Below are the code and all the weights of a small trained network. Each question names an input and a target symbol and asks about switching units off, where a switched-off unit gives its printed mean instead of its output.

import numpy as np


def w(rows, s, z=0):
    codes = np.array(rows[::2]) - 128.0
    scale = np.full(codes.shape[1], s)
    scale[-1] = z or s
    return codes * scale


def f(y):
    return np.maximum(y, 0)


def softmax(a):
    e = np.exp(a - a.max(-1, keepdims=True))
    return e / e.sum(-1, keepdims=True)


def log_softmax(a):
    a = a - a.max(-1, keepdims=True)
    return a - np.log(np.exp(a).sum(-1, keepdims=True))


def net(x, mask):
    ids = ['αβγδεζηθξπσφψ'.index(c) for c in x.split()]
    T = len(ids)
    res = E[ids] + P[:T]
    u = 0
    for l in range(3):
        q, k, v = (res @ M[l].T for M in (Q, K, V))
        z = softmax(np.where(np.tri(T) > 0, q @ k.T / 4**0.5, -1e9)) @ v
        res = res + np.where(mask[u], z, O[l][:, -1]) @ O[l][:, :-1]
        u += 1
        y = f(res @ A[l][:, :-1].T + A[l][:, -1])
        res = res + np.where(mask[u : u + 12], y, B[l][:, -1]) @ B[l][:, :-1]
        u += 12
    return log_softmax(res[-1] @ U[:, :-1].T + U[:, -1])


Q, K, V, O, A, B = {}, {}, {}, {}, {}, {}
E = w([
[35,36,239,185,56],'α',
[111,78,108,83,104],'β',
[134,151,170,167,110],'γ',
[115,140,122,99,165],'δ',
[169,144,99,124,162],'ε',
[125,91,99,104,140],'ζ',
[143,201,183,216,254],'η',
[164,128,154,175,95],'θ',
[178,125,112,138,141],'ξ',
[75,20,108,89,72],'π',
[113,137,193,154,79],'σ',
[197,155,82,136,197],'φ',
[228,109,69,138,152],'ψ',
],0.0072)
P = w([
[83,161,163,65,148],'0',
[213,10,173,215,184],'1',
[113,178,70,170,68],'2',
[205,1,161,215,196],'3',
[103,168,66,196,74],'4',
[205,16,174,220,200],'5',
[101,163,65,201,82],'6',
[188,16,188,230,197],'7',
[105,151,53,217,85],'8',
[184,16,181,229,191],'9',
[110,151,57,215,90],'10',
[200,17,190,238,200],'11',
[109,148,51,224,94],'12',
],0.0066)
Q[0] = w([
[116,1,125,44,85],'L0H1',
[193,96,44,49,154],'L0H1',
[137,49,39,137,163],'L0H1',
[50,98,191,208,74],'L0H1',
],0.0086)
K[0] = w([
[54,28,14,137,9],'L0H1',
[138,109,8,155,137],'L0H1',
[86,84,4,17,164],'L0H1',
[86,113,253,66,84],'L0H1',
],0.0073)
V[0] = w([
[118,170,171,201,125],'L0H1',
[112,35,125,149,121],'L0H1',
[145,138,155,195,175],'L0H1',
[77,2,157,161,41],'L0H1',
],0.0076)
O[0] = w([
[83,90,3,166,51,179],'L0H1',
[207,131,156,199,96,218],'L0H1',
[172,51,53,144,100,202],'L0H1',
[176,181,144,245,113,255],'L0H1',
],0.0063,0.0035)
A[0] = w([
[143,150,82,144,159,231],'L0N1',
[70,82,76,111,73,101],'L0N2',
[157,93,68,123,66,72],'L0N3',
[102,243,47,160,73,254],'L0N4',
[102,159,102,35,254,150],'L0N5',
[149,137,98,183,94,69],'L0N6',
[141,30,164,177,114,202],'L0N7',
[51,123,208,85,99,162],'L0N8',
[114,135,124,46,198,126],'L0N9',
[214,224,80,170,154,88],'L0N10',
[79,229,118,147,196,114],'L0N11',
[146,130,150,220,20,87],'L0N12',
],0.0067,0.0031)
B[0] = w([
[110,55,118,134,101,184],'L0N1',
[40,50,204,52,62,139],'L0N2',
[26,251,213,32,52,147],'L0N3',
[18,77,76,138,58,201],'L0N4',
[183,126,112,13,89,137],'L0N5',
[96,185,133,46,124,178],'L0N6',
[201,76,103,140,217,254],'L0N7',
[33,184,199,78,171,135],'L0N8',
[174,162,114,41,90,134],'L0N9',
[35,75,217,48,2,164],'L0N10',
[25,132,117,59,29,134],'L0N11',
[121,132,76,63,155,238],'L0N12',
],0.0063,0.0073)
Q[1] = w([
[172,36,254,240,223],'L1H1',
[72,185,113,129,105],'L1H1',
[70,186,134,151,106],'L1H1',
[113,115,128,198,155],'L1H1',
],0.0069)
K[1] = w([
[112,184,198,1,183],'L1H1',
[127,125,50,150,39],'L1H1',
[148,144,42,121,26],'L1H1',
[51,214,125,28,133],'L1H1',
],0.0056)
V[1] = w([
[93,48,10,146,100],'L1H1',
[151,97,253,230,187],'L1H1',
[93,49,90,170,92],'L1H1',
[198,110,255,206,203],'L1H1',
],0.0055)
O[1] = w([
[149,20,3,165,126,187],'L1H1',
[42,122,189,241,243,13],'L1H1',
[119,51,27,178,218,158],'L1H1',
[60,104,215,194,210,2],'L1H1',
],0.0046,0.0043)
A[1] = w([
[40,230,204,96,116,120],'L1N1',
[81,125,104,170,45,241],'L1N2',
[179,97,44,124,88,235],'L1N3',
[162,109,205,177,188,159],'L1N4',
[147,238,202,73,123,108],'L1N5',
[90,231,204,91,113,68],'L1N6',
[61,195,181,118,104,129],'L1N7',
[221,78,82,62,142,237],'L1N8',
[105,128,121,153,180,91],'L1N9',
[158,61,173,184,255,255],'L1N10',
[47,184,214,121,130,158],'L1N11',
[39,218,187,129,86,110],'L1N12',
],0.008,0.0059)
B[1] = w([
[55,123,35,184,53,135],'L1N1',
[113,102,145,84,175,205],'L1N2',
[122,211,145,121,177,253],'L1N3',
[48,110,228,87,127,157],'L1N4',
[65,223,124,145,91,137],'L1N5',
[80,214,60,173,76,134],'L1N6',
[82,64,94,194,85,132],'L1N7',
[100,255,182,172,146,235],'L1N8',
[122,111,201,58,112,132],'L1N9',
[87,214,242,157,94,189],'L1N10',
[75,64,119,203,94,133],'L1N11',
[112,49,75,210,97,133],'L1N12',
],0.0073,0.015)
Q[2] = w([
[59,118,132,145,116],'L2H1',
[103,131,183,153,76],'L2H1',
[74,115,2,35,162],'L2H1',
[53,82,53,89,121],'L2H1',
],0.0072)
K[2] = w([
[110,117,99,23,115],'L2H1',
[97,174,139,86,11],'L2H1',
[192,58,114,81,255],'L2H1',
[136,71,133,63,196],'L2H1',
],0.0052)
V[2] = w([
[94,170,25,100,36],'L2H1',
[55,50,104,254,119],'L2H1',
[134,215,226,100,189],'L2H1',
[110,204,46,101,71],'L2H1',
],0.0064)
O[2] = w([
[246,141,145,89,92,248],'L2H1',
[85,109,170,31,253,146],'L2H1',
[41,120,80,153,3,161],'L2H1',
[218,126,120,100,64,246],'L2H1',
],0.0054,0.016)
A[2] = w([
[182,123,132,195,50,158],'L2N1',
[114,184,100,143,187,220],'L2N2',
[169,190,108,147,139,186],'L2N3',
[125,175,123,50,46,254],'L2N4',
[94,89,56,199,212,123],'L2N5',
[116,100,69,254,79,83],'L2N6',
[67,98,105,60,168,175],'L2N7',
[59,43,170,44,168,119],'L2N8',
[155,140,46,173,52,200],'L2N9',
[191,105,39,156,52,57],'L2N10',
[134,115,152,35,136,236],'L2N11',
[214,63,153,36,153,37],'L2N12',
],0.0073,0.0067)
B[2] = w([
[137,35,129,110,158,203],'L2N1',
[152,133,62,195,193,170],'L2N2',
[159,153,120,210,129,198],'L2N3',
[70,52,157,185,104,250],'L2N4',
[203,225,26,204,151,136],'L2N5',
[15,178,54,1,129,150],'L2N6',
[102,75,100,149,74,163],'L2N7',
[200,97,118,84,75,163],'L2N8',
[107,116,89,118,213,212],'L2N9',
[136,125,154,53,236,177],'L2N10',
[54,99,67,134,85,189],'L2N11',
[86,202,19,46,71,175],'L2N12',
],0.0074,0.02)
U = w([
[102,106,210,126,209,156],'α',
[90,217,121,74,78,45],'β',
[172,224,165,189,176,164],'γ',
[185,108,100,87,123,83],'δ',
[188,69,149,142,201,122],'ε',
[142,159,179,154,1,176],'ζ',
[121,193,27,206,203,203],'η',
[63,207,173,150,74,67],'θ',
[180,86,194,224,99,165],'ξ',
[85,99,156,22,121,49],'π',
[144,199,120,87,239,80],'σ',
[125,79,96,69,220,3],'φ',
[38,19,98,112,11,233],'ψ',
],0.0069,0.0064)

Each question gives the input, a string of symbols that net reads in full, and the target symbol t.
The units are the heads (4 rows each of Q, K, V and O) and the neurons (one row each of A and B). Each row of codes is followed by its name. A weight is (code - 128) times the scale printed after its matrix; where a second scale follows, it is the last column's (O, A, B and U).
mask holds one flag per unit, layer by layer, with each layer's heads first. A switched-off unit (its flag False) gives its mean, the last column of its rows in O or B, instead of its output. The means were averaged over made-up inputs and are rounded, as every weight is.
A unit's drop is (log p(t) with every unit on - log p(t) with that unit switched off) / (log p(t) with every unit on - log p(t) with every unit switched off).
The circuit of an input: a set's keep is (log p(t) with only the set's units on - log p(t) with every unit switched off) / (log p(t) with every unit on - log p(t) with every unit switched off). Starting from the 12 units with the biggest drops (on a tie, the unit counted first), units are removed one at a time, each time the one whose removal leaves the highest keep (on an exact tie, the one counted first), for as long as the keep stays at least 0.8.
units of the circuit, in order: the units of the circuit, biggest drop first
unit that matters most: the unit with the biggest drop
k most important neurons: the k neurons with the biggest drops, biggest first
k most important neurons of layer l: the k neurons of layer l with the biggest drops, biggest first
input η π δ η π φ η ξ ζ ζ, target η: most important neuron of layer 2	(L2N9)
input π π δ δ ε ζ ψ, target ψ: units of the circuit, in order	(L0N10, L0N4)
input ψ φ ζ η, target ψ: units of the circuit, in order	(L2H1, L0H1)
input ε ε φ φ ζ α σ θ, target ε: 3 most important neurons of layer 2	(L2N10, L2N1, L2N9)
input φ π δ δ η η, target φ: 3 most important neurons	(L2N10, L0N5, L2N9)
input η α δ, target ψ: units of the circuit, in order	(L0N7, L0N4, L1N8)
input φ η π η, target φ: 2 most important neurons of layer 0	(L0N5, L0N9)
input ε ζ ζ α, target ε: 3 most important neurons	(L0N5, L2N10, L0N7)
input γ α ε β η, target ψ: 3 most important neurons	(L0N10, L0N7, L0N11)
input α ζ δ ξ θ α ζ ζ ζ ξ α δ, target α: 2 most important neurons of layer 1	(L1N1, L1N10)
input γ η ζ δ, target γ: 2 most important neurons	(L0N8, L0N7)
input η ζ γ ζ α γ, target η: 2 most important neurons	(L1N8, L2N9)
input ψ α π φ δ δ ξ ε, target ψ: 2 most important neurons	(L2N6, L0N5)
input ψ α θ δ φ δ ε α φ, target ψ: units of the circuit, in order	(L0N10)
input δ ε η α ζ ζ π θ φ β φ ξ, target δ: 3 most important neurons	(L0N8, L0N5, L2N12)
input η α ξ η σ η π η, target η: 2 most important neurons	(L1N8, L0N5)
input σ α δ, target ψ: 2 most important neurons	(L0N7, L0N10)
input α α ζ η ξ ξ, target α: 3 most important neurons	(L0N8, L1N10, L1N1)
input δ π α ζ δ σ, target δ: 2 most important neurons of layer 1	(L1N1, L1N6)
input ζ η ε, target ψ: 4 most important neurons of layer 0	(L0N7, L0N3, L0N2, L0N4)
input δ β δ ζ α γ, target δ: 3 most important neurons of layer 2	(L2N12, L2N10, L2N1)
input ζ θ ξ α π β α π, target ζ: 2 most important neurons	(L0N8, L0N5)
input σ α η α ξ, target ψ: unit that matters most	L0N10
input α ε α ε δ α π δ, target α: 2 most important neurons	(L0N8, L1N10)
input π π θ ξ β ζ ψ, target ψ: 2 most important neurons	(L0N10, L0N7)
input ε η σ α α η ε α, target ε: 3 most important neurons	(L0N5, L0N7, L2N10)
input α ζ ξ ψ σ ψ θ α, target α: 2 most important neurons of layer 1	(L1N10, L1N1)
input θ η σ δ β ε θ γ γ η φ δ, target θ: unit that matters most	L1N10
